Here is a tiny trained network, its code and every weight. The questions are about switching its units off for an input and a class, where a switched-off unit gives its printed mean instead of its output.

import numpy as np


def w(rows, s, z=0):
    codes = np.array(rows[::2]) - 128.0
    scale = np.full(codes.shape[1], s)
    scale[-1] = z or s
    return codes * scale


def f(y):
    return y / 2 * (1 + np.tanh(0.7978845608 * (y + 0.044715 * y**3)))


def log_softmax(a):
    a = a - a.max(-1, keepdims=True)
    return a - np.log(np.exp(a).sum(-1, keepdims=True))


def net(x, mask):
    res = np.array(x, float).reshape(1, 5) / 4 @ E
    y = f(res @ A[0][:, :-1].T + A[0][:, -1])
    res = res + np.where(mask, y, B[0][:, -1]) @ B[0][:, :-1]
    return log_softmax(res[-1] @ U[:, :-1].T + U[:, -1])


A, B = {}, {}
E = w([
[106,147,117,128,143,124,127,127,146,176,108],'x0',
[39,190,168,199,141,72,84,88,148,16,57],'x1',
[110,131,98,98,128,121,146,121,168,103,125],'x2',
[47,145,199,185,90,154,208,199,171,154,182],'x3',
[108,69,167,106,153,71,86,63,171,136,245],'x4',
],0.011)
A[0] = w([
[73,98,151,84,89,59,92,31,113,140,225,60],'n0',
[142,67,49,61,124,200,200,69,65,233,202,93],'n1',
[49,110,197,165,208,102,171,92,125,46,51,98],'n2',
[5,206,125,148,42,24,113,57,93,141,135,113],'n3',
[67,135,206,175,92,143,223,166,150,126,183,165],'n4',
[201,103,69,81,208,114,25,95,83,110,45,118],'n5',
[84,73,122,210,125,196,231,182,156,113,82,137],'n6',
[151,119,76,154,36,132,120,155,154,162,179,77],'n7',
[192,105,52,118,175,72,56,43,118,123,149,177],'n8',
[201,83,112,78,54,169,167,174,166,185,184,95],'n9',
[160,108,65,74,211,85,12,64,87,120,93,131],'n10',
[68,187,101,173,120,146,191,158,142,108,209,71],'n11',
[162,229,109,113,61,186,148,233,106,73,73,135],'n12',
[60,26,105,151,222,103,68,110,149,140,236,101],'n13',
[126,109,147,105,150,147,80,91,75,151,114,192],'n14',
[79,175,158,177,36,133,179,162,162,179,214,117],'n15',
[136,123,187,165,143,38,131,55,186,138,254,99],'n16',
[66,106,216,159,135,178,129,202,205,125,195,134],'n17',
[159,150,85,167,84,193,176,152,90,108,77,123],'n18',
[156,73,106,108,155,112,109,64,147,122,89,172],'n19',
[59,197,175,142,144,114,39,54,114,49,109,125],'n20',
[165,127,86,189,197,144,91,162,124,112,141,2],'n21',
[23,165,190,220,68,112,76,123,128,107,141,104],'n22',
],0.0078,0.0036)
B[0] = w([
[102,194,105,208,191,138,86,95,79,127,61,222],'n0',
[43,105,102,117,135,63,82,246,95,86,185,247],'n1',
[90,91,116,158,182,147,93,136,75,110,196,225],'n2',
[116,45,96,183,128,109,86,132,107,63,144,212],'n3',
[173,110,194,71,131,117,165,81,246,51,191,239],'n4',
[186,138,203,121,91,112,218,111,168,117,82,246],'n5',
[135,179,132,146,100,153,204,91,149,178,110,207],'n6',
[127,78,147,159,122,141,105,150,111,77,112,153],'n7',
[186,174,144,91,53,103,152,104,167,176,110,242],'n8',
[43,150,91,126,171,94,44,201,82,111,210,220],'n9',
[172,78,180,79,75,101,204,144,199,86,118,247],'n10',
[140,107,172,117,72,113,144,136,159,152,84,188],'n11',
[121,167,89,164,191,177,117,80,31,146,68,225],'n12',
[100,195,152,174,172,222,128,88,41,195,74,232],'n13',
[141,124,106,103,80,94,136,157,152,93,177,165],'n14',
[183,47,179,80,61,120,152,131,179,90,140,221],'n15',
[87,254,81,182,163,167,150,30,77,151,47,240],'n16',
[199,141,215,75,85,126,216,73,195,172,58,226],'n17',
[115,155,131,157,166,146,128,91,72,193,48,193],'n18',
[157,85,133,136,86,176,129,142,145,116,92,188],'n19',
[72,18,110,127,164,99,68,203,99,79,208,235],'n20',
[132,100,141,166,140,151,135,145,107,159,113,124],'n21',
[100,118,49,105,107,92,119,163,167,95,148,233],'n22',
],0.0081,0.012)
U = w([
[189,125,185,60,54,102,224,118,205,97,135,253],'0',
[19,79,81,104,134,82,102,255,107,52,212,38],'1',
[86,247,91,173,149,206,176,82,83,165,31,46],'2',
],0.0087,0.0017)

Each question gives the input, the list of numbers given to net, and the class t.
The units are the neurons (one row each of A and B). Each row of codes is followed by its name. A weight is (code - 128) times the scale printed after its matrix; where a second scale follows, it is the last column's (A, B and U).
mask holds one flag per neuron, in row order. A switched-off neuron (its flag False) gives its mean, the last column of its row in B, instead of its output. The means were averaged over made-up inputs and are rounded, as every weight is.
A unit's drop is (log p(t) with every unit on - log p(t) with that unit switched off) / (log p(t) with every unit on - log p(t) with every unit switched off).
The circuit of an input: a set's keep is (log p(t) with only the set's units on - log p(t) with every unit switched off) / (log p(t) with every unit on - log p(t) with every unit switched off). Starting from the 12 units with the biggest drops (on a tie, the unit counted first), units are removed one at a time, each time the one whose removal leaves the highest keep (on an exact tie, the one counted first), for as long as the keep stays at least 0.8.
units of the circuit, in order: the units of the circuit, biggest drop first
unit that matters most: the unit with the biggest drop
top k neurons: the k neurons with the biggest drops, biggest first
drop when u is switched off: that unit's drop, to one decimal
input [-4,7,6,-3,5], class 1: units of the circuit, in order	[n20]
input [6,-3,-6,4,5], class 2: top 2 neurons	[n16 n13]
input [-7,6,4,-3,8], class 2: top 3 neurons	[n16 n13 n0]
input [1,-8,-7,7,-1], class 1: top 4 neurons	[n9 n1 n5 n8]
input [7,-5,-8,6,-5], class 0: top 2 neurons	[n15 n4]
input [3,1,6,6,7], class 2: top 4 neurons	[n16 n13 n0 n10]
input [0,-7,6,-6,5], class 1: top 2 neurons	[n1 n9]
input [-8,5,8,0,5], class 1: top 4 neurons	[n20 n12 n3 n2]
input [-2,-7,-8,0,-6], class 1: top 2 neurons	[n1 n9]
input [-2,-2,8,4,-5], class 2: top 3 neurons	[n12 n10 n18]
input [-4,8,-6,-8,-5], class 0: top 2 neurons	[n5 n10]
input [0,4,6,-8,-7], class 0: top 2 neurons	[n10 n5]
input [-6,-7,-8,5,0], class 1: drop when n1 is switched off	0.9
input [4,0,1,5,-5], class 0: drop when n11 is switched off	0.1
input [-1,3,2,2,5], class 2: drop when n16 is switched off	0.3
input [5,-5,3,2,4], class 1: unit that matters most	n1
